Each row is followed by its class.
[-386 -143   38  -25 -142  119 -210  256 -117  -72 -286   39  -37  -18
 -146 -280  117 -173  -78  -11  105  -77  414  154 -114   12  -52   97
  -19 -108  -78 -115  -96  154   46 -202  126] => Y
[-194  -23   26  110 -102 -109 -101   -9   86   54   46  -10  -38  -12
   23   26    0   58  145   59  -13  -86  112   49  -51  -23   75 -105
  101  159   -4  -89 -106  -13  -55  -51  -89] => A
[-332 -113   59  511  247  -63 -267 -164  221  -72  212  141   42  420
  -58  194   18   37  218  265  -63  -82  211   69 -317 -215  495 -554
  -86  516 -120 -473 -160 -150   58 -121 -108] => R
[ -39 -195  375   15 -220 -242    1  435  -33 -109  -45 -309   54  209
 -183  -44  119 -178  -68 -301  -36 -111  458  300  254   30   62  206
  334  -82  -40 -116 -169  174 -109 -373    8] => C
[-319  -47  -25  165  -61  -17 -131   36   63   32  -48   32  -67  139
   -8   20   40  115  187   90   13 -220  130   59 -121  -30  149 -249
   61  232  -35 -111 -159   37  -81 -130 -108] => R
[-278  -30    4  194   -4    5  -86   41   43  109  -18  -18  -27  112
  -18   25   50  180  158  132  -33 -163   97   33  -89  -56  120 -155
  112  200   29  -53  -80   57 -116  -44  -50] => F
[-283  226 -175   46  197 -263 -144  417  -57 -185  -49 -424  184  521
  217  -22  -49  -33  240  114 -190  138  204  215  132  265  183  318
  378 -153  -21 -380  -26 -286  197 -335  200] => R
[  52 -379  142  335  394  111  -44 -105 -141  282  300  108   -3 -300
 -214 -293    2 -368 -411  246 -110  -37   91  265  -54   45  234 -210
   44  223  -89  -77 -167  286  303 -337  556] => Y
[ 122  182 -232   33 -173  -47 -253 -299  224 -208   -1 -188  391  899
 -362 -317   98 -490 -105 -192   59 -102  311  372   77 -225  550  -59
  241   33  -89 -334 -284   76  -23 -307   29] => A
[-220  -33   11  248  -77  -52 -118  -20   49   11  -30   -2    2  115
   30   75  -63   57  101  155  -26  -30  160   37 -188  -75  104 -147
   -4  183  -29  -80 -139   25  -38  -84  -39] => F
[-250  131   29 -101 -230  212  243 -297   29  254 -205   61  202  137
 -192  286  162  424  361  -47 -258  159 -206  259 -483 -269  202 -299
  285  727  -21 -332  197 -200   36  228 -332] => Y
[-206  -39  130   71 -186 -179 -199  197  243 -326 -152  -86   73  329
  -51   85  307  -40  108  158  -96 -149  311  -20 -269  313  589 -281
   70  227  -50 -405 -133  343  149 -257  119] => J
[-289  -32  -21  213  -65  -71  -80    3   28   84  -48  -56  -31  141
   68   91   10  138  221   15  -45  -68  111  105  -49  -80  -10 -159
  159  197   23  -69  -17 -110 -109  -57 -152] => T
[-255  -34   47  173  -41  -60  -98   56   11   36   59  -59  -55   54
   63   39   11   58  129  122    4  -82  105   30  -87  -14   80 -129
   50  122  -20  -48  -91   63  -84 -116  -29] => J
[ 384   90   53  -84   37  224  -59 -145   98  283  160 -239  204   75
 -454   -7   66 -605 -216 -359 -194   16  323  517  190 -298  242  124
  314 -161  -62 -254   88    6  -53 -356  313] => A
[-165 -114 -263  162  -24  239 -308 -236 -215 -194 -229  176  106  -88
 -237 -441    2 -130 -413  252  336 -113   21  -64 -391 -168  161 -370
 -669  120 -342  -42 -469  -39  148  -93  361] => A
[-392  -86  -86  186  -92   39 -209 -126   62   56  -47   40   -8   61
  -45   47   85  159  163    1   18 -202   85  101  -81  -99   18 -320
   91  307   -8 -127  -58  -81  -32  -65  -90] => C
[-186 -207    0    1 -257 -110 -113 -143   45  108 -208  241 -128 -264
  -29   91   41 -148 -106 -120 -125  -77   84  236  -50  179   11 -181
  397  221   91 -104 -221  124  121 -270    0] => M
[ 469   79  -28  116   36  133 -207  257   55 -145   -5 -233  120  287
  159 -451 -140 -314 -241  209   47    0  584 -307 -218   -4  481  110
 -247 -343   20   28 -430  412  122 -187  -17] => F
[-401  -62   13  163  -18   84 -104   75  -21   97  -43    6  -62  118
  -70   64   80  149  156   77    6 -175  118   83  -49  -69   96 -173
   27  190   31  -75  -58  145 -128  -67  -52] => R
[-351 -100   18  234 -159  -64  -25  -12   14   81   -1  -42   -3  118
  -94   83   25  137  106   62    1 -153   89  119  -53  -89    2 -266
   31  219  -11 -134  -45  -30  -76 -131  -62] => T
[-175  -58   42  149  -67 -132  -76  -40   19   33   29 -105  -18  221
   13  117  -21  -44  121  -78  -74  -31   73  118  -27   -7  122 -151
  130  233  -24  -70 -129   68  -48 -119   17] => Y
[-320  -71  -49  217   27  -30 -141  -26   -1   41  -25    8  -67  167
  -47   -6   10   15  106   15    8 -133  110  199  -60  -85  107 -265
   35  218  -19  -94  -75  -16 -103 -159  -54] => H
[-363  -96   33  209  -33   -2 -110  -35  -23  138  -18  -15  -88  -13
  -52  102  -25   99  181   57   -9 -100   85   97  -39  -59   44 -123
   99  250   31  -79  -70   50  -95   -9  -31] => E
[-202   63   30 -151  189   50 -155  114  -32  168  -69  107    5  183
 -673 -429   78 -294 -101  -66  272  203   99  208 -101 -265  588   50
 -103    6   44  -46 -205  212  121  213  291] => E
[-188  -91   -1  117 -128  -29  -81  -77   28  104  -11    5  -49  -75
  -29   64  -43   35   73  -11  -22 -105  102  103  -18  -18  -39 -180
  112  161   18 -100  -20   42  -86 -100  -33] => R
[-178  145 -124  129 -214  138   89 -542  109 -110 -196   83  377  415
 -209  189  244   14  -16  115  -70  149    0  395 -352 -460  360 -330
  -20  428  -91  -76  346 -304   -4  274 -103] => E
[-281  -47  -42  180  -98  -11 -140  -40   59   98  -37  -89  -54  128
  -62   79   35   24   98  -31  -31 -173   82   51  -43  -66    2 -194
   79  195   29  -58  -47   25  -67 -123  -13] => Y
[-271  -95  -19  165  -22   38 -118   -3   29   79  -32  -26  -34   82
  -92   28    3   38   77   29   -5 -221  148   73   -4  -75  123 -201
   21  188  -28 -116 -103   92  -70  -75  -16] => H
[   7 -149  -60  189  238  -59 -462   29 -136 -299 -228 -110  146  307
 -104 -173  -61 -219 -226 -228 -110  238  354   -2  -83  -20 -101   14
    6   37   11   13 -197  122   79 -283  379] => T
[-274  -58  -68  190  -81  -21 -149  -63  104   69    9   12  -31   64
  -57    7   14   44  118   29   14 -166  145   82  -15  -87  102 -230
   -9  159  -48 -135 -117    2 -107  -61  -84] => F
[-247  158 -284  181  252  233   37  320  -56 -258 -228  -50    8  175
  -46 -479 -119  256   50  331  114 -295  196  -94 -105   -7  461  180
 -269  -83 -203 -137 -226   43 -227  250  117] => H
[-302  -66  -14  218  -98  -28 -158  -78  138   61    2  -16  -36   83
 -120  112   52   66  134  -15  -18 -202  135  111  -51  -99  116 -272
  109  271   -4 -158  -65   19  -75  -99  -34] => M
[-287   -9  -64  182 -125  -41 -106  -82   76   19  -24    0  -14   60
  -25   55   38   94  170   72   -4 -129  105   92 -102  -73   81 -233
   25  207  -63 -147  -57 -101 -126  -64 -100] => D
[-231   20   35  169 -105  -90  -22   12   78   58   36  -45   20  173
  -24  147   -8   94  166   69  -45  -62  116   48  -32  -96  140  -94
   46  196    9  -94  -54    2  -93   41 -105] => Y
[-337  -90   66  204  -98  -27 -146   63   59  134  -11  -39  -65   25
  -30  142   43  105  190   88  -55 -142  163   49  -83   10   81 -129
  147  239   37 -132  -80   63  -44  -77   -9] => D
[-170 -164  106 -154 -461 -119 -205  -54    2 -379   66   20  205  210
 -476 -300   -3  -92 -362 -305  179 -272  295  137  -92  -80  141 -297
 -212  158 -220 -505 -349  142  119 -323  233] => E
[-301  -80  -17  210  -73  -72 -153  -40   -5   22  -22  -38  -10  222
   36   79  -29   25  106  -55  -38  -32  117  102  -68  -67  -75 -166
  103  205   -3  -48  -69   -3  -28 -134    8] => Y
[-300  -74  -30  179 -138   31  -67   -8   20   84  -37  -42  -45   44
  -76  -21  -51   89  134   28   12 -188  161   90  -50  -75   23 -201
   22  154   -6 -112 -108   74  -98 -131 -114] => C
[-301  -87   22  209  -41   17 -123    0   49   33  -16  -34   -1  193
  -47  110   39  106  148   13  -46 -105  135   67 -115  -87   85 -220
   39  257  -25 -101 -108   63  -25 -116  -34] => M
[  -5  -75  -81  114   36 -308   20 -181 -253   18  -80 -100   87   93
  304   73 -352 -288 -133  -47 -131  480    9  434  200   91  -30  133
  288   63   -1  -12 -112 -131   29 -106  -43] => D
[  88 -131   66  131  129  146  279 -336 -328  354  -48  -64  -40  117
  159  307  -67 -334   -8 -320 -139  144 -170  220  255  -69 -306   95
  554  252 -117   47  234  125 -187  119   81] => E
[-262  -25   43  104  -95   11  -87   15  -26   96   10  -34  -59  100
   19   98    7   43  168   -1  -78 -154  145   56  -89  -21   37  -98
  173  205    9 -105  -82  105  -54 -118  -32] => D
[-167 -114   67 -156  105   12 -353 -101  291 -135  110  447   59 -251
 -306 -335  139  161 -181  262   96 -183  134  160 -342  -99  659 -185
   64  312   18  -53 -257 -237   46  155  138] => F
[-316  -55  -24  176  -86  -24  -70   10   27   55   14  -41  -26   98
  -54   18   27  144   93   91    6 -169   93   84  -75  -95  108 -233
  -27  165   15  -44  -91  -18  -74  -88  -87] => F
[-151  -81   -4  256 -221 -134 -204   30  275 -370 -339    7   13  107
 -449  -28  157  130   33 -180  -23 -370  331  -11 -147 -105  419 -292
  -23  334  -51 -223 -337  182  -46  -26   23] => Y
[-174  -16  173   -5 -289 -104 -322   59  270 -400  -24   29  103  475
  -71    8  -43  -22  288  -86   97    5  422   42 -285  -11  615   36
  -92  256 -170 -381 -425  203  -28  148  -90] => J
[-103 -261  142  -68 -178  368  -55 -536   70  200   98  405   71 -384
 -235   91   12  233   21 -186  -33   81 -146  139 -435 -379 -170 -429
   27  441 -106 -183 -115  -29  192   -2  -70] => A
[-488  165   -8 -242  339  437  219  201 -491  261 -221   18   62  326
 -268 -124  142  175   87  118   18  -14 -194   72  140 -150  176  382
   37   65   -5 -127  -19  390 -143  267   14] => E
[-420  -65  -47  203  -76    8 -166  -17   56   69  -50  -48  -33  135
   -9   95  107  140  230   13  -59 -159  117   95  -92  -40   62 -195
  177  280   19 -129  -42  -45 -101  -78  -56] => H
[-282  -39  -15  193  -17  -22 -112  -23   54   23   -7   10  -26  138
  -35   15   22   62  134  108  -10 -146  139  112 -124  -65  238 -236
   10  205  -62 -111 -130  -15  -98  -82    1] => E
[  57  115   39   76  284  418 -194  199   50  -98  -10  358   37  257
   94 -407  582  371  100  292  295 -463   43   93 -239   43  501 -189
  220   92 -124 -188  -87  129 -219  -35   96] => D
[-113 -184   35  -85  -83   15 -137 -143 -331 -176  -29  124  -97 -394
 -320  -76  -72  -99 -235 -225  232  -21 -163  186 -146   62    3 -408
 -165  285 -179 -145 -415  197  198 -394  305] => C
[ 180  147  -72 -142 -123  -99   30 -279  264   93  446  -34  216  240
 -165  173   93  -97   98 -137  -19   87 -173  126   88 -141  338 -257
  -17   11  -60 -319 -101 -370   96  -79 -106] => J
[-248   11   -1  176   -2    4  -78  -46   60  125    1  -53  -55   39
   -8  144    7   54  214   44  -80  -99   91   88  -57  -86  108 -132
  132  229  -23  -81  -19    4 -164  -23  -41] => Y
[-375  -29  -20  228 -112  -31 -107  -50  139   21  -27  -27   -8  171
 -133   62   34  166  164  104    6 -195  121  112 -148 -145  228 -333
  -23  298  -37 -187  -83    5 -120  -63 -136] => F
[-352  -89    2  134 -145    9 -122  -71   61   45  -23   52  -44  -14
  -87   46  -13  133  139   50   34 -201  134   48  -92  -73  118 -207
   12  247  -48 -162 -134   52  -94   21  -29] => M
[-456  -88   87   40 -104  456  446  230 -280  191 -422  114  -72 -278
 -413 -134  316  311 -169  298  113 -380  -20   33   85 -121  326   54
  -67  -36   83 -193  -11  539 -143  278 -164] => J
[-357  -39  -65  221  -65   12  -96   17   39  103  -82  -24  -43  138
  -20   45   54  148  216   70  -18 -134  108   93 -121  -65   75 -207
   58  261  -24  -98  -53  -74 -108  -30 -121] => F
[ -75 -129 -226  243 -587  175  -82   61  420  265 -278 -114  205  236
 -552 -320  238  -23 -123 -102  -45 -614  512 -158  -71  -64  169 -298
  -95   39  -90 -518 -116   37   95    4  176] => T
[ 141   93   49   18  511   14 -486   15  164 -105  144 -118   14  108
   67   79  -94 -312  199   56 -101  395  315  151 -207   39  766  130
  333  105  111  -63 -168  -50   45   -3  252] => M
[-313  -17    6  108 -136  -36 -153  -50  112  -36  -87  -36   11   62
 -171   67   97   24   98   27    2 -168  154   34  -76 -109  187 -197
   43  176  -29 -107 -120   86  -74  -78  -17] => C
[-368  -53  -24  274   21   39 -134   -3   38   91  -23   -1  -41  214
  -32   65   14  114  191   93    0 -120  104  165 -105 -107   74 -208
   72  249  -14  -89  -41  -26 -147 -113  -63] => T
[ 135 -243  144  243  396  314 -262  276  -36  196   -2  311 -186  105
  157 -173   65 -107 -197   26  -26   27  208  209 -230  142  200 -174
  297   57   56  192 -432  465  -99 -571  190] => M
[-240   -5  -67  197  -69  -39 -128  -63   31   67  -35  -89  -33  115
   28   20    7   51  155   80   -2 -156  109  109  -42  -57   89 -214
   45  138  -16  -51  -81   19 -159 -127  -41] => A
[  91  -34  -88  113  193   -3  -63   23 -102   -3  -86  180   20  468
  -99 -187 -205 -365   24  -53  -78  428  204  310 -334    9  426  -90
 -302  233 -192 -130 -350  -98  -31  -95  -21] => D
[-234  -97   48  199 -144  -26  -39  -34   67  116   62   16   11   18
  -93   97  -34   54   82   79  -32 -130  156   50  -41  -50  132 -144
   74  240  -19 -142 -159  140   -3  -26    8] => M
[-287  -73  -36  150 -148   75 -144 -112   78  111  -29   53  -13  -16
 -117   85   36   60   68   40   16 -218  112  123  -86 -102   70 -268
   93  245  -23 -121  -77   56  -53 -110    0] => R
[-298  -64  -54  224  -49  -34  -55  -33    2   85  -17  -78  -27  118
   -2   24  -28   84  134   65   -6 -134   83   85  -49  -69   83 -226
   77  233  -23  -81  -84  -22  -64  -60  -62] => Y
[ 292  -92  312   47 -192  -95  299  132 -323  189  -43 -124   95  153
   48   93 -234   22   39   44 -212  230   94   22 -230  114  295   72
   72  104   68 -122 -511  459  299 -176   76] => E
[-314  -60   25  196  -11  -39 -103   41   12  111   -1  -25  -73  105
  -45   55   51   69  125   72  -53 -177  107  121  -73  -22  130 -200
  180  249   24  -75  -74   54 -118 -141  -12] => J
[  11  -66  162 -388   -2  278  -61   52 -239  338  -65  134   16 -538
 -208  -74  -73 -103  -35  -99   43  230  101  174   41  -53  -24  285
   66   26  -57   -6 -108  266    1  155  102] => J
[-250  -43  -25   85 -129   -4  -69  -93   18  120   30  -28  -40  -91
  -65   21  -82  117   28   68    7 -209   63   82  -26 -108   26 -194
   39  178    5  -83  -38  -65 -136  -39  -81] => D
[-278 -214  -39  111   62   -9  -90  412 -230   23  -78  -70 -138   -3
 -244 -451 -100 -145 -325  143  161  -40  269  595 -232  136  381 -427
 -119   73    2   60 -248  -51  -61 -669  180] => R
[-355  -74   18  210  -47   -4  -82   59  -35   96  -77  -55  -81  192
  -47   65    7  113  206   31  -24 -150  134  115  -60  -46   76 -174
   44  205   25  -78 -100   80 -130 -117  -85] => E
